(in the rows, 128 means zero)
Facts:
Ψ c <- drestul, pligosto, zili, leruk, stapaplo, klamal, dedal, klopas, tritrin, debo
Ψ a <- pluzi, peflur, stemi, vodel, nafepi, popa, mosu, flanim, getos, soter, skarustar, britridek, zaska, fliskuvi, vistesken, kleklus, fatros, bizom, broto, nugu, flavi, godal, britem, trama, fliduno, flidis, pozer, feplik, plepli, torebre, klutros, semik, troskistim, sotri, debri, kosu
Ψ d <- trone, ziskun, soklafa, lurer, deflir, ligroklin, brotros
Ψ f <- tesa, nopam, dema, fona, mipun, sugrerur
Ψ b <- nebror, stipas, flego, kegrek, zazun, neplo, lepluk, skizo, kugur, klidran, zukas, skabram, fepla, vostavom, trogrim
Ψ e <- klaka, fibrebok, katu, brase, ludol, skogrel, tona, fidubu, nenul, trabril, nepo
π deflir <- drestul, trone, pligosto, tesa, ziskun, nopam, nebror, leruk, dema, skarustar, tona, kugur, klopas, fatros, bizom, britem, debo, klutros, vostavom, ligroklin, trogrim, nepo, kosu
π skarustar <- pluzi
π mipun <- trone, fidubu, nugu, vostavom, sugrerur
π nepo <- tesa, britridek, debo
π klamal <- ziskun, nopam, skabram, brotros
π torebre <- nopam, popa
π brotros <- nopam
π popa <- peflur
π bizom <- stemi, leruk, britridek
π vistesken <- vodel
π drestul <- leruk, klamal, kleklus, britem, fepla, kosu
π dema <- stipas
π trone <- stipas, neplo
π mosu <- flego
π klopas <- fibrebok, zaska, flidis
π nenul <- fibrebok
π klidran <- nafepi
π zazun <- nafepi, skarustar
π kugur <- katu, zazun, neplo
π britem <- popa
π lepluk <- flanim, dedal, fidubu
π leruk <- getos, fatros
π trogrim <- soter, fona, torebre
π soklafa <- zazun, fidubu
π stapaplo <- skarustar, fatros, bizom
π tona <- zaska, skogrel, stapaplo, kleklus, nugu, skabram, nenul, ligroklin, sotri, kosu
π nugu <- neplo, brotros
π ziskun <- klopas
π fliskuvi <- klopas
π skogrel <- kleklus
π dedal <- fatros
π ligroklin <- zukas
π stemi <- britem
π klaka <- fliduno, debri
π vostavom <- debo
π fidubu <- debo
π flanim <- trabril
π feplik <- sotri
{drestul, brase} Ξ fatros
{nopam} Ξ skizo
{nopam, ligroklin} Ξ nebror
{nopam, broto} Ξ trama
{leruk, troskistim} Ξ ludol
{leruk, godal} Ξ vostavom
{dema, klaka, ligroklin} Ξ soter
{dema, brase, kugur} Ξ kosu
{stipas, fidubu} Ξ skogrel
{stipas, stapaplo} Ξ trone
{klaka, fidubu, nenul, trogrim} Ξ debo
{soklafa, kleklus, fepla} Ξ deflir
{nafepi} Ξ flavi
{nafepi} Ξ zili
{nafepi, bizom} Ξ tona
{nafepi} Ξ stemi
{brase, ligroklin} Ξ katu
{mosu} Ξ pligosto
{mosu} Ξ klutros
{zazun} Ξ ziskun
{zazun, kleklus, bizom, trogrim} Ξ fona
{lurer} Ξ klidran
{lurer, torebre} Ξ brotros
{lurer, fliskuvi, nenul} Ξ semik
{kugur, nenul} Ξ skarustar
{fliskuvi, bizom} Ξ flanim
{kleklus, troskistim} Ξ fibrebok
{fidubu} Ξ skabram
{bizom} Ξ sugrerur
{bizom} Ξ flidis
{bizom, tritrin} Ξ plepli
{tritrin, nenul} Ξ pozer
{zukas} Ξ getos
{zukas, godal} Ξ klopas
{zukas} Ξ debri
{fepla, trogrim} Ξ mipun
{ligroklin} Ξ feplik
{ligroklin} Ξ vistesken
{trogrim} Ξ popa
{troskistim} Ξ sotri

Known rows:
[121 154 177 124 109 182  71 153 126] -> tona
[ 97 131 128 133 102 145 143 146 152] -> soter
[129 126 163 141 117 115 107 148 112] -> zazun
[149 161 140 135 104 110  85 149 118] -> sugrerur
[123 143 111 158 145 117 116 167 131] -> zili
[108 135 138 142 109 149 137 157 143] -> popa
[100 133 128 120  80 145 148 143 158] -> fatros
[114 141 133 137 108 153 135 160 146] -> flidis
[107 144 146 146 106 139 152 154 156] -> sotri
[116 118 154 131 110 147 140 130 108] -> fidubu
[143 125 135 155 139 105 120 129  85] -> lurer
[118 119 169 125 102 122  87 143 120] -> kugur
[ 96 110 141 166 148 122 163 148 128] -> troskistim
[ 99 128 110 158 143 143 145 157 142] -> pozer
[105 142 135 166 150 136 151 142 130] -> ludol
[121 130 154 140 109 118  98 151 132] -> dedal
[112 117 177 118  88 117  69 138 126] -> drestul
[ 69 124 106 138 125 133 138 137 155] -> trama
[123 119 161 128 105 150 127 134 110] -> nenul
[136 130 183 142 125 124  73 131  90] -> soklafa
[111 127 130 144 128 137 152 133 121] -> trabril
[115 137 171 122 104 162 102 137 120] -> nepo
[133 122 162 135  97 112 120 146 118] -> fepla
[124 135 170 130 103 121  79 151 133] -> klamal
[ 98 109 128 145 135 129 151 122 109] -> brase
[150 149 152 125  85  97  95 137 121] -> tesa
[149 154 149 124  98 131  94 137 110] -> brotros
[119 141 146 124 104 163 121 142 122] -> skogrel
[115 147 140 135 106 163 114 165 140] -> stemi
[105 130 150 127  93 145 140 148 147] -> britem
[106 134 109 160 146 149 148 167 132] -> flavi

Rows, some named above:
[118 143 142 134 109 161 117 168 143] | stemi
[111 126 113 160 144  98 148 146 126] | flego
[ 96 109 129 144 133 130 149 118 107] | brase
[112 127 128 156 140 107 129 146 124] | kegrek
[137 164 211 115 112 153   7 146 110] | deflir
[134 116 149 130  99 110 126 143 113] | stipas
[138 132 164 117  90  96  73 130 111] | dema
[103 135 128 150 132 150 128 161 139] | flanim
[ 88 116 157 175 150 114 163 142 140] | godal
[ 98 152 172 151 110 132 143 154 177] | getos
[142 124 133 152 141 104 119 129  82] | lurer
[135 134 162 108  82 116  92 114 106] | ligroklin
[144 155 156 118  98 133  81 137 106] | trone
[ 78 122 110 148 146 137 128 145 150] | vistesken
[110 127 134 147 129 140 148 133 119] | trabril
[115 122 151 136  94 133 165 146 134] | kleklus
[ 75 141 127 187 160 113 185 148 166] | debri
[119 141 150 128 104 164 122 141 122] | skogrel
[127 148 151 128  91 119 101 156 148] | pligosto
[134 135 160 109  83 110  96 111 109] | ligroklin
[111 119 182 118  94 117  66 140 129] | drestul
[122 138 144 148 131 132  89 160 126] | klidran
[122 114 128 159 141  98 127 151 105] | tritrin
[120 150 173 125 110 182  76 152 124] | tona
[115 146 143 133 112 167 119 166 143] | stemi
[143 155 179 129 116 123  31 152 113] | mipun
[ 99 109 130 156 160 131 138 126 101] | klaka
[126 124 168 139 113 121  94 148 116] | trogrim
[ 97 130 128 134  99 145 141 148 152] | soter
[117 149 143 136 109 169 118 170 144] | stemi
[130 119 179 125 102 115  87 151 113] | stapaplo
[101 122 134 143 109 138 151 147 141] | peflur
[148 151 160 126 100 131  79 137 108] | trone
[ 92 132 109 138 119 106 113 134 151] | skizo
[111 147 141 114  78 122  99 137 155] | nebror
[103 145 133 122  99 153 128 129 137] | katu
[112 159 184 154 105 111 103 151 164] | klopas
[118 143 147 130 104 165 118 143 124] | skogrel
[106 127 161 129 104 149 123 150 141] | nugu
[131 130 142 114  70  84 111 118 124] | nopam
[120 137 188 154 104  94 134 138 145] | zukas
[ 89 100 134 167 154 128 148 144 122] | mosu
[110 130 169 139 125 126  68 152 126] | lepluk
[132 118 148 133  96 109 131 142 115] | stipas
[133 124 143 133  95 111 131 144 118] | stipas
[127 146 141 134 106 151 152 141 133] | fibrebok
[126 134 189 146  99 101 115 151 141] | leruk
[116 119 129 144 121 141 158 156 121] | nafepi
[110 147 138 114  77 124 101 138 155] | nebror
[ 74 103 121 143 129 122 149 125 140] | broto
[125 139 144 134  93 113 128 145 135] | neplo
[ 85 130 136 123 105 156 107 144 156] | feplik
[111 117 166 136 106 150 118 152 124] | bizom

Now the same things, written a new way:
Known rows:
[108 164 132 128 103 136  83  58 133 106 106 161 145 147 108  91 144  91
  76 120 147  95 101 110 200 141  88 121 113] -> nebror
[148 142 128 121 134 114 117 135 125 134 114 125  93  79 167 144 144 132
 120 135  99 157 139 112  73 115 127 119 110] -> popa
[115  85 124 128 137 114 149 157  95 150 143 143 148 114 125 142 130 143
 149 119 134 114 123 102  97 110 161 150 131] -> mosu
[111 159 158 142 106 101 110 116 145  61  83 126 141  83 106 135 135 113
 105 132 143 141 120 162 186 165 128 132 120] -> debo
[154 141 103 131 107 163 119 148 168 112  90  95 109 134 168 106  62 140
 140 153 108 151 125 171 135 124  81  83 109] -> skabram
[ 99 114 102 150 117 139 149 113 111 134 110 129 178 112 133 141 149 102
 139 121 130 132 133  90  94 107 154 124 121] -> trama
[122 129 114 135 130 163 129 151  81 111 141 103 145 131 121 109 107 143
 155 116 120 151 122 130 149 106  95 144 139] -> kegrek
[114 125 166  89 124  82  96  91 131 140 112 137 117 177  95 103 184 109
  75 112 144  56 123 109 172 186  91 126 143] -> nepo
[131 141 116 137 137 157 109 139  91 103 158 115  93 130  95 127 119 184
 151 111 117 151 112 147 157 112 115 159 145] -> zazun
[ 93  76  83 120 126 143 145 145 111 125 136 106 115 154  97 138 115 140
 120  69  95 120 136  99 137 143 123 120 122] -> brase
[103 120 156 142  91  81 110 107 129 122  76 157 138 119 135 133 175  95
 114 133 138  78 126 108 140 137 156 124 120] -> skarustar
[129 130 173 111 120  80 105  81 136 150 116 189 148 140 130 107 194  82
 105 143 161  74 100 111 150 143 141 128 120] -> klutros
[135 143 184 130  97 114 109  77 182 143 105 112  74 233 110  98 149  69
 115 139 140  63 145 163 126 140 104  37 134] -> tona
[128  97 123 101 154 131 155 157 100 166 163 144 145 110 119 130 131 137
 149 130 136 121  98  93  90 124 150 166 135] -> godal
[122 105 129 132 135 125 138 137 114 149 125 145 147 117 135 135 144 122
 137 134 134 124 128 112  92 111 156 134 118] -> pluzi
[142 127 130 161 149 116 170  95  73 136 118 129 152 135 160 143 151 108
 126 143 147 126 139 110  68 108 140 121 150] -> stemi
[119 132 133 136 106 109 130  84 138 124  89 149 165 133 135 131 160  91
 100 138 139  93 103  93 123 134 143 117 111] -> fatros
[126 111 134 145 142 125 151 144  86  88 145 130 123 119 108 163 101 144
 149 109 134 160 134 192 146 123 135 138 134] -> tritrin
[123 126 135 156 128 128 143 132  86 141 138 132 143 126 136 150 157 117
 154 119 150 130 148 115  85  86 161 124 149] -> flavi
[141 191 146 107 108 156  63 113 185 140 141 119 157 141  94  83 150 115
 112 136 157 140  87 117 183 137 116 148 156] -> vostavom
[146 121 133 118 134 123 156 130 109 157 125 129 174 114 149 132 139 100
 138 144 156 117 119  93  80 125 136 137 126] -> getos
[170 120 109 115 153 107 178 113 180 160 119 124  82 139 144 149  99 168
 139 163 105 119  90 161  54 124 150  86 127] -> kleklus
[127 118 128 116 134 144 148 159  95 152 129 136 163 104 135 129 139 104
 155 131 140 118 124  90  93 120 141 152 119] -> debri
[124  78 126 153 146 105 127 150  89 135 141 147 118 114 152 150 141 142
 154 120 121 120 136 139 116 112 171 145 148] -> fliskuvi
[118 135 124 109 113 144 139 137  99 129 120  60  83 138  83 110 137 122
 146 121 106 121 133 107  74 147 105 112 123] -> fibrebok
[128 139 128 100 124 148 138 150  84 139 138  60 127 138  84 112 145 115
 137 115 126 135 134  94  85 156 105 133 132] -> ludol
[ 93  70 106 127 124 117 135 156  87 113 126  87 102 119 104 146 117 157
 129  82  85 116 143 109 127 159 110 139 125] -> klaka
[ 94 100  99 150 102 142 142 110 111 130 114 119 156 100 123 147 139 120
 140 112 132 107 132  93 102 107 159 134 110] -> feplik
[113 170 174 126  99 109  79 138 211 118 124 117 142 122 103 128 155 114
  93 138 133 111 158 124 176 159 154 162 139] -> trone
[101  99 133 114  95 114 147  89 216 130 128 178  77 172  81 145  94 108
 106 116  98  41 114 157 149 134 135  89  83] -> ligroklin
[131 126 112 118 134 151 108 159 119 129 153 122 117 116 125 109  92 170
 145 115 117 148 115 148 188 143  93 152 130] -> stipas

Rows, some named above:
[110 165 131 119 102 136  95  50 142 105 106 157 155 154 113  84 157  89
  78 116 134  94  95 107 195 140  89 117 110] | nebror
[120 176 176 110 123  87 118  84 126  97 109 128 101 134  72 122 180 110
  98 144 115  69 127 105 124 156 124 142 125] | deflir
[132 132 138 186 123 123 107 159 136 135 140 100 159 113 158 150 150 133
 138 129 142 177 158 129  97 100 186 130 169] | flanim
[145 144 141 101 181  77 157  31 178 106 104 177 169 133 142 134 115 137
  42 135 149 119  78 164 188 186  78 110 110] | drestul
[188 158  92 118 191 128 148  99 133 112 133  83 105 115 158 116  85 211
  81 152 101 169  90 148 120 151  57 128 136] | fepla
[118 132 124 109 120 145 136 148  80 143 137  58 128 133  91 104 141 118
 143 110 121 135 142  97  86 153 106 141 136] | ludol
[143 119 115  95 140 163 141 164 105 146 168 132 131 144 121 112  96 143
 157 126 138 136 103 137 152 128  90 145 136] | zukas
[142 148 154  64 146 109  58  94 137 125 149 201   8 120 132 102 153 141
 101 102  97 127  92 147 201 151  58 131  87] | trogrim
[149 129 124 114 104 148 158 136 150 158 108 123 105 126 117 120 112 103
 170 163 127 105 110 137  51 108 158  92 111] | sotri
[113 149 126 105 112 145 133 137  96 129 120  69  81 145  85 115 136 123
 146 115 114 120 138 106  81 150 106 115 138] | fibrebok
[107 136 124 111 102 150  89 129 136 151 105 164  93  76 178 142 143  73
 118 107 103 176 165  87  94 104 132  92  59] | soter
[139 186  87 160 102 184  70 143 149 111 140  77 119 111 114  90 121 174
 150 154 107 185 136 134 162  92 140 170 156] | mipun
[125 136 109 120 118 124  77  70 151 108 135 196 130 159 126  83 140 142
  90 137 112  82  93 128 238 139  94 156 120] | dema
[177 163 104 133 220 121 200  91 171 109 122  92 182 107 194 149  60 169
  67 160 144 204 113 171 107 166  78 104 126] | klamal
[167 146 140  93 203  85 187  61 131 112 128 145 161 121 116 130 116 159
  74 147 164 125  67 155 139 186  83 138 125] | leruk
[118 132 126 148 112 159 121 163  70 104 123 112 146 130 153 108 109 127
 150 136 135 156 153 135 160 127  98 133 143] | klidran
[114 117 115 114 121 141 127 164 125 146 144  78 132 155 115 131 126 138
 128  96 121 144 155 105 128 142 114 128 145] | trabril
[126 132 128 143 129 148 117 173  69 104 130 110 154 124 148 109 103 131
 149 114 135 149 156 141 155 122  96 132 138] | klidran
[115 143 139 156 149 150 164 114  72  96 143 113 157 124 101 142 116 122
 153 106 159 171 138 173 123 106 128 129 136] | zili
[107 119 165  82 118  87  97  89 127 149 129 143 111 178  89 100 180 103
  81 110 134  61 119 105 178 186  97 124 131] | nepo
[153 139  86 122 164 162 110  96 154 140 163 183 131 156 159 107 108 156
 101 136 108 143 111 129 185 107  82 138 103] | nopam
[105 138  95 141 117 188 133 126  91 110 130 108 156 138 108 120 103 125
 132 103 137 161 133 106 145  97 107 131 119] | skizo
[116 119 143 109 123  97  87  93 142 107 127 177 129 154 108 101 143 143
  91 112 129  81  90 147 236 151  88 148 125] | kugur
[147 145 141 105 186  77 155  38 184  97 105 160 167 130 137 135 112 135
  41 142 142 121  87 163 181 178  86 107 115] | drestul
[135  96 130 114 106 143 173 150 181 104  97 140  95 129  90 138  32 105
 172 143 141 108  94 224 142 129 131  76  92] | stapaplo
[ 82 115 112 135 100 144 115 127 127 123 117  89 140 142  92 127 132 101
 104  84 107 135 160  93 130 142 113 114 120] | katu
[129 157 180  99 125  95 132  84 140  95 122 182 157 129  90 110 146  84
  84 120 174 109 101 163 187 165 106 127 119] | pligosto
[133 109 114 101 138 123 152 141  91 151 160 142 113  98 103 133 147 162
 161 129 119 111  91 104  84 122 161 167 142] | troskistim
[149 156 123 122 120 138  94  88 118 124 137 176 136 160 134  80 147 130
 115 165 133  92 104 115 203 124  89 161 138] | tesa
[127  86 137 158 156 127 147 136  93 154 159 152 112 150 130 160 144 145
 157 109 146 129 121 124 103  87 171 135 147] | nafepi
[121 145 140 162 153 150 155 123  87  88 151 129 150 122 100 151 108 116
 150 108 161 177 149 159 123 114 142 127 139] | zili

